Below are the code and all the weights of a small trained network. Each question names an input and a target symbol and asks about switching units off, where a switched-off unit gives its printed mean instead of its output.

import numpy as np


def w(rows, s, z=0):
    codes = np.array(rows[::2]) - 128.0
    scale = np.full(codes.shape[1], s)
    scale[-1] = z or s
    return codes * scale


def f(y):
    return np.maximum(y, 0)


def softmax(a):
    e = np.exp(a - a.max(-1, keepdims=True))
    return e / e.sum(-1, keepdims=True)


def log_softmax(a):
    a = a - a.max(-1, keepdims=True)
    return a - np.log(np.exp(a).sum(-1, keepdims=True))


def net(x, mask):
    ids = ['ΓΛΠΣΨβζηθμξτω'.index(c) for c in x.split()]
    T = len(ids)
    res = E[ids] + P[:T]
    u = 0
    for l in range(3):
        q, k, v = (res @ M[l].T for M in (Q, K, V))
        z = softmax(np.where(np.tri(T) > 0, q @ k.T / 4**0.5, -1e9)) @ v
        res = res + np.where(mask[u], z, O[l][:, -1]) @ O[l][:, :-1]
        u += 1
        y = f(res @ A[l][:, :-1].T + A[l][:, -1])
        res = res + np.where(mask[u : u + 12], y, B[l][:, -1]) @ B[l][:, :-1]
        u += 12
    return log_softmax(res[-1] @ U[:, :-1].T + U[:, -1])


Q, K, V, O, A, B = {}, {}, {}, {}, {}, {}
E = w([
[26,144,135,72,141],'Γ',
[176,88,30,106,35],'Λ',
[93,169,63,107,125],'Π',
[17,196,106,177,151],'Σ',
[138,175,108,71,222],'Ψ',
[249,134,76,155,149],'β',
[154,173,158,76,244],'ζ',
[184,187,144,79,80],'η',
[118,84,201,138,100],'θ',
[86,84,190,149,111],'μ',
[171,80,136,53,211],'ξ',
[50,110,171,49,46],'τ',
[47,124,149,186,233],'ω',
],0.017)
P = w([
[153,173,138,106,207],'0',
[129,190,134,118,197],'1',
[114,187,139,128,190],'2',
[107,163,143,124,172],'3',
[104,146,141,127,155],'4',
[108,125,149,128,142],'5',
[107,106,150,131,130],'6',
[112,86,153,133,114],'7',
[108,67,158,132,98],'8',
[110,46,165,131,89],'9',
[107,28,170,135,71],'10',
[109,16,178,133,67],'11',
[112,1,187,134,50],'12',
],0.008)
Q[0] = w([
[52,212,114,147,118],'0.h1',
[146,30,43,195,114],'0.h1',
[186,137,126,63,110],'0.h1',
[20,149,188,1,88],'0.h1',
],0.0068)
K[0] = w([
[68,255,169,158,122],'0.h1',
[109,175,30,116,147],'0.h1',
[205,150,109,62,94],'0.h1',
[51,16,165,36,73],'0.h1',
],0.0083)
V[0] = w([
[168,125,149,130,69],'0.h1',
[93,85,255,123,115],'0.h1',
[88,149,88,119,94],'0.h1',
[123,70,157,31,87],'0.h1',
],0.0067)
O[0] = w([
[104,109,226,111,207,8],'0.h1',
[31,255,105,117,92,173],'0.h1',
[87,100,116,72,165,42],'0.h1',
[87,122,91,130,166,207],'0.h1',
],0.0052,0.0015)
A[0] = w([
[172,123,254,141,100,136],'0.n1',
[61,138,83,214,86,1],'0.n2',
[130,97,158,185,56,153],'0.n3',
[68,106,71,211,56,144],'0.n4',
[112,147,131,54,82,111],'0.n5',
[106,83,167,197,192,142],'0.n6',
[41,60,197,185,163,111],'0.n7',
[82,31,126,239,102,125],'0.n8',
[35,178,149,78,163,146],'0.n9',
[60,143,199,72,177,115],'0.n10',
[54,117,47,228,239,111],'0.n11',
[114,117,66,97,229,99],'0.n12',
],0.0078,0.021)
B[0] = w([
[97,123,81,103,124,176],'0.n1',
[98,136,250,237,96,128],'0.n2',
[108,161,115,104,132,186],'0.n3',
[151,136,147,94,176,186],'0.n4',
[108,70,138,161,86,146],'0.n5',
[106,169,119,114,107,188],'0.n6',
[149,133,143,105,131,168],'0.n7',
[98,130,172,156,157,162],'0.n8',
[103,155,97,144,105,255],'0.n9',
[122,109,93,150,125,191],'0.n10',
[146,148,167,149,99,165],'0.n11',
[112,119,122,90,74,160],'0.n12',
],0.015,0.0078)
Q[1] = w([
[86,45,143,198,146],'1.h1',
[114,159,152,114,178],'1.h1',
[61,157,198,158,161],'1.h1',
[111,80,105,246,141],'1.h1',
],0.013)
K[1] = w([
[190,197,27,76,2],'1.h1',
[78,115,161,122,215],'1.h1',
[83,145,173,111,114],'1.h1',
[182,143,47,209,140],'1.h1',
],0.0095)
V[1] = w([
[77,106,187,121,105],'1.h1',
[134,124,175,105,111],'1.h1',
[147,52,254,195,188],'1.h1',
[99,92,164,100,189],'1.h1',
],0.0066)
O[1] = w([
[253,175,147,142,141,134],'1.h1',
[119,159,129,133,94,116],'1.h1',
[70,230,61,158,94,2],'1.h1',
[149,158,137,158,118,121],'1.h1',
],0.0062,0.0086)
A[1] = w([
[48,140,127,133,161,134],'1.n1',
[37,85,225,186,200,66],'1.n2',
[154,254,131,124,142,133],'1.n3',
[215,87,157,212,127,2],'1.n4',
[92,97,196,134,126,175],'1.n5',
[112,47,157,103,109,141],'1.n6',
[96,149,163,136,196,102],'1.n7',
[46,128,121,199,58,49],'1.n8',
[138,62,144,51,12,133],'1.n9',
[83,122,253,101,125,68],'1.n10',
[77,77,100,98,210,142],'1.n11',
[28,140,121,158,81,59],'1.n12',
],0.0099,0.0081)
B[1] = w([
[137,152,152,104,122,228],'1.n1',
[185,126,80,118,124,180],'1.n2',
[125,63,92,148,52,230],'1.n3',
[87,35,241,203,208,131],'1.n4',
[108,155,101,171,69,207],'1.n5',
[189,164,99,151,121,215],'1.n6',
[83,125,56,171,41,174],'1.n7',
[125,161,73,149,247,173],'1.n8',
[128,181,74,118,191,252],'1.n9',
[83,146,140,108,88,186],'1.n10',
[115,109,201,109,94,254],'1.n11',
[93,94,123,171,155,198],'1.n12',
],0.011,0.0061)
Q[2] = w([
[160,120,141,215,219],'2.h1',
[63,120,133,182,252],'2.h1',
[157,83,176,92,198],'2.h1',
[172,156,210,166,153],'2.h1',
],0.012)
K[2] = w([
[105,9,156,161,147],'2.h1',
[187,39,162,168,151],'2.h1',
[148,40,176,119,172],'2.h1',
[151,65,122,199,177],'2.h1',
],0.014)
V[2] = w([
[197,68,115,169,71],'2.h1',
[249,160,125,221,133],'2.h1',
[72,2,44,88,159],'2.h1',
[156,197,150,72,125],'2.h1',
],0.0079)
O[2] = w([
[207,43,148,83,136,96],'2.h1',
[42,65,55,111,149,2],'2.h1',
[211,195,221,251,180,160],'2.h1',
[149,240,146,3,87,134],'2.h1',
],0.0077,0.0052)
A[2] = w([
[97,141,153,80,75,92],'2.n1',
[83,92,244,107,103,117],'2.n2',
[62,63,88,129,137,53],'2.n3',
[127,79,233,130,74,140],'2.n4',
[69,160,70,130,178,95],'2.n5',
[190,142,73,120,115,126],'2.n6',
[106,100,107,54,91,89],'2.n7',
[137,134,183,113,121,6],'2.n8',
[129,116,122,189,127,86],'2.n9',
[105,141,110,163,88,71],'2.n10',
[192,158,59,145,192,75],'2.n11',
[74,177,76,162,79,115],'2.n12',
],0.012,0.019)
B[2] = w([
[93,65,184,67,130,166],'2.n1',
[154,45,27,211,70,151],'2.n2',
[130,180,172,136,131,150],'2.n3',
[216,243,85,128,115,157],'2.n4',
[219,163,162,140,61,171],'2.n5',
[59,66,196,164,58,177],'2.n6',
[117,197,106,212,201,143],'2.n7',
[189,165,197,2,198,128],'2.n8',
[112,137,69,53,66,144],'2.n9',
[168,226,94,44,202,161],'2.n10',
[53,135,83,41,161,165],'2.n11',
[135,44,178,157,179,246],'2.n12',
],0.0096,0.013)
U = w([
[207,180,19,119,107,127],'Γ',
[130,139,108,126,162,46],'Λ',
[143,147,106,114,166,93],'Π',
[205,54,135,105,222,137],'Σ',
[154,218,22,117,218,188],'Ψ',
[32,107,214,115,145,49],'β',
[216,147,176,49,209,83],'ζ',
[107,163,198,197,188,70],'η',
[166,103,149,159,18,3],'θ',
[97,172,102,131,78,179],'μ',
[128,135,107,121,166,52],'ξ',
[21,212,23,56,163,205],'τ',
[44,121,2,189,128,242],'ω',
],0.0095,0.0043)

Each question gives the input, a string of symbols that net reads in full, and the target symbol t.
The units are the heads (4 rows each of Q, K, V and O) and the neurons (one row each of A and B). Each row of codes is followed by its name. A weight is (code - 128) times the scale printed after its matrix; where a second scale follows, it is the last column's (O, A, B and U).
mask holds one flag per unit, layer by layer, with each layer's heads first. A switched-off unit (its flag False) gives its mean, the last column of its rows in O or B, instead of its output. The means were averaged over made-up inputs and are rounded, as every weight is.
A unit's drop is (log p(t) with every unit on - log p(t) with that unit switched off) / (log p(t) with every unit on - log p(t) with every unit switched off).
The circuit of an input: a set's keep is (log p(t) with only the set's units on - log p(t) with every unit switched off) / (log p(t) with every unit on - log p(t) with every unit switched off). Starting from the 12 units with the biggest drops (on a tie, the unit counted first), units are removed one at a time, each time the one whose removal leaves the highest keep (on an exact tie, the one counted first), for as long as the keep stays at least 0.8.
circuit, biggest first: the units of the circuit, biggest drop first
unit that matters most: the unit with the biggest drop
k most important neurons: the k neurons with the biggest drops, biggest first
top k neurons in layer l: the k neurons of layer l with the biggest drops, biggest first
input Λ Γ θ η, target β: circuit, biggest first -> [2.h1 2.n6 2.n1]
input ξ β θ Γ Γ Γ ω Λ β ζ, target Γ: 4 most important neurons -> [1.n3 0.n6 1.n9 2.n12]
input ω μ θ β ξ Λ ζ Ψ, target Γ: top 4 neurons in layer 2 -> [2.n12 2.n4 2.n6 2.n2]
input Γ β ξ μ Π τ θ η, target η: unit that matters most -> 1.n9
input θ ω β, target Σ: circuit, biggest first -> [0.h1 1.n4]
input Γ τ θ, target η: circuit, biggest first -> [2.h1 0.h1]
input Σ ξ η Γ η Ψ, target τ: 2 most important neurons -> [2.n12 0.n9]
input Σ ξ Λ β β Γ ω β Ψ β β θ Π, target β: 4 most important neurons -> [1.n11 0.n10 2.n1 1.n12]
input ω Σ Σ ξ τ ω ζ τ μ, target η: top 4 neurons in layer 1 -> [1.n6 1.n3 1.n9 1.n5]
input Λ τ ω θ μ, target ω: 4 most important neurons -> [1.n12 1.n3 0.n10 0.n11]
input Σ ξ Γ μ ξ η θ Ψ η, target β: top 2 neurons in layer 0 -> [0.n10 0.n1]
input β τ β θ ζ Λ μ Π Σ Σ θ, target β: 2 most important neurons -> [2.n1 0.n1]
input Σ θ τ ω Γ β η Γ ω β μ, target ω: top 2 neurons in layer 2 -> [2.n2 2.n7]
input ξ ξ η ω θ Ψ μ μ μ Ψ, target θ: circuit, biggest first -> [1.n3 0.n8 1.h1 2.n6]
input Λ β ζ, target Γ: top 2 neurons in layer 1 -> [1.n9 1.n11]
input ζ η ζ, target τ: circuit, biggest first -> [2.h1]
input ξ Σ ζ η Σ Ψ μ Ψ Π τ Ψ, target η: 2 most important neurons -> [1.n9 0.n8]
input β ω ζ η ζ η η μ ζ, target θ: circuit, biggest first -> [1.n3 0.n8 1.h1 1.n9]
input β β ω ζ ω Λ θ, target ω: top 3 neurons in layer 0 -> [0.n8 0.n12 0.n11]
input Ψ Σ τ Ψ ζ, target η: top 2 neurons in layer 0 -> [0.n1 0.n5]
input μ μ Π, target θ: unit that matters most -> 1.n3
input η Γ Π β μ μ, target θ: 4 most important neurons -> [1.n9 2.n2 0.n7 0.n4]
input β μ Σ, target ω: 2 most important neurons -> [1.n3 0.n11]
input Π μ Λ η Σ β η, target τ: 2 most important neurons -> [1.n9 1.n3]
input Ψ Ψ β η ω Ψ Γ η Ψ, target τ: 2 most important neurons -> [0.n6 2.n12]
